Here is a tiny trained network, its code and every weight. The questions are about switching its units off for an input and a class, where a switched-off unit gives its printed mean instead of its output.

import numpy as np


def w(rows, s, z=0):
    codes = np.array(rows[::2]) - 128.0
    scale = np.full(codes.shape[1], s)
    scale[-1] = z or s
    return codes * scale


def f(y):
    return np.maximum(y, 0)


def log_softmax(a):
    a = a - a.max(-1, keepdims=True)
    return a - np.log(np.exp(a).sum(-1, keepdims=True))


def net(x, mask):
    res = np.array(x, float).reshape(1, 4) / 4 @ E
    y = f(res @ A[0][:, :-1].T + A[0][:, -1])
    res = res + np.where(mask, y, B[0][:, -1]) @ B[0][:, :-1]
    return log_softmax(res[-1] @ U[:, :-1].T + U[:, -1])


A, B = {}, {}
E = w([
[151,112,142,254],'x0',
[133,125,131,126],'x1',
[81,44,168,126],'x2',
[113,186,230,132],'x3',
],0.021)
A[0] = w([
[142,87,41,87,174],'N1',
[24,20,174,127,133],'N2',
[84,112,91,90,124],'N3',
[252,214,99,127,249],'N4',
[178,195,73,85,179],'N5',
[112,108,64,76,179],'N6',
[123,118,101,113,141],'N7',
[139,18,52,112,133],'N8',
[99,177,195,42,109],'N9',
[36,90,129,82,97],'N10',
[77,1,193,113,141],'N11',
[128,110,87,39,182],'N12',
[116,111,79,44,195],'N13',
[125,171,217,161,78],'N14',
[85,197,219,130,155],'N15',
[116,160,194,221,72],'N16',
[152,150,206,230,65],'N17',
[200,60,48,227,147],'N18',
],0.014,0.012)
B[0] = w([
[163,113,100,181,225],'N1',
[115,50,207,145,247],'N2',
[159,114,135,138,177],'N3',
[101,205,57,132,251],'N4',
[130,174,92,120,215],'N5',
[179,126,112,158,211],'N6',
[145,120,122,140,158],'N7',
[116,94,128,166,233],'N8',
[81,160,185,50,208],'N9',
[160,109,184,107,189],'N10',
[146,73,193,122,249],'N11',
[223,121,140,143,225],'N12',
[197,156,104,140,229],'N13',
[208,132,110,121,203],'N14',
[179,166,151,63,228],'N15',
[178,76,94,155,219],'N16',
[199,102,71,195,231],'N17',
[7,150,170,222,248],'N18',
],0.013,0.023)
U = w([
[213,151,61,173,143],'0',
[222,13,152,161,89],'1',
[127,198,125,1,129],'2',
[133,106,250,41,201],'3',
[21,155,100,197,184],'4',
[32,31,178,186,3],'5',
],0.013,0.0051)

Each question gives the input, the list of numbers given to net, and the class t.
The units are the neurons (one row each of A and B). Each row of codes is followed by its name. A weight is (code - 128) times the scale printed after its matrix; where a second scale follows, it is the last column's (A, B and U).
mask holds one flag per neuron, in row order. A switched-off neuron (its flag False) gives its mean, the last column of its row in B, instead of its output. The means were averaged over made-up inputs and are rounded, as every weight is.
A unit's drop is (log p(t) with every unit on - log p(t) with that unit switched off) / (log p(t) with every unit on - log p(t) with every unit switched off).
The circuit of an input: a set's keep is (log p(t) with only the set's units on - log p(t) with every unit switched off) / (log p(t) with every unit on - log p(t) with every unit switched off). Starting from the 12 units with the biggest drops (on a tie, the unit counted first), units are removed one at a time, each time the one whose removal leaves the highest keep (on an exact tie, the one counted first), for as long as the keep stays at least 0.8.
units of the circuit, in order: the units of the circuit, biggest drop first
top k neurons: the k neurons with the biggest drops, biggest first
drop of u: that unit's drop, to one decimal
input [2,-4,6,-6], class 5: units of the circuit, in order	(N18)
input [-5,-7,0,-8], class 0: top 3 neurons	(N2 N11 N13)
input [1,-5,1,-8], class 5: top 2 neurons	(N18 N4)
input [0,6,2,8], class 3: top 2 neurons	(N9 N15)
input [-4,-2,0,-1], class 0: top 2 neurons	(N2 N11)
input [7,1,0,2], class 0: top 2 neurons	(N2 N11)
input [1,-1,-2,6], class 0: top 2 neurons	(N17 N16)
input [0,-8,-3,-7], class 0: top 2 neurons	(N1 N6)
input [-4,-4,-4,1], class 2: top 2 neurons	(N17 N9)
input [4,2,7,0], class 5: drop of N12	0.1
input [2,7,-6,-5], class 4: drop of N18	0.2
input [-5,-8,2,5], class 3: drop of N3	0.0
input [3,-7,0,1], class 0: drop of N11	0.4
input [1,-7,-5,-8], class 4: units of the circuit, in order	(N18)
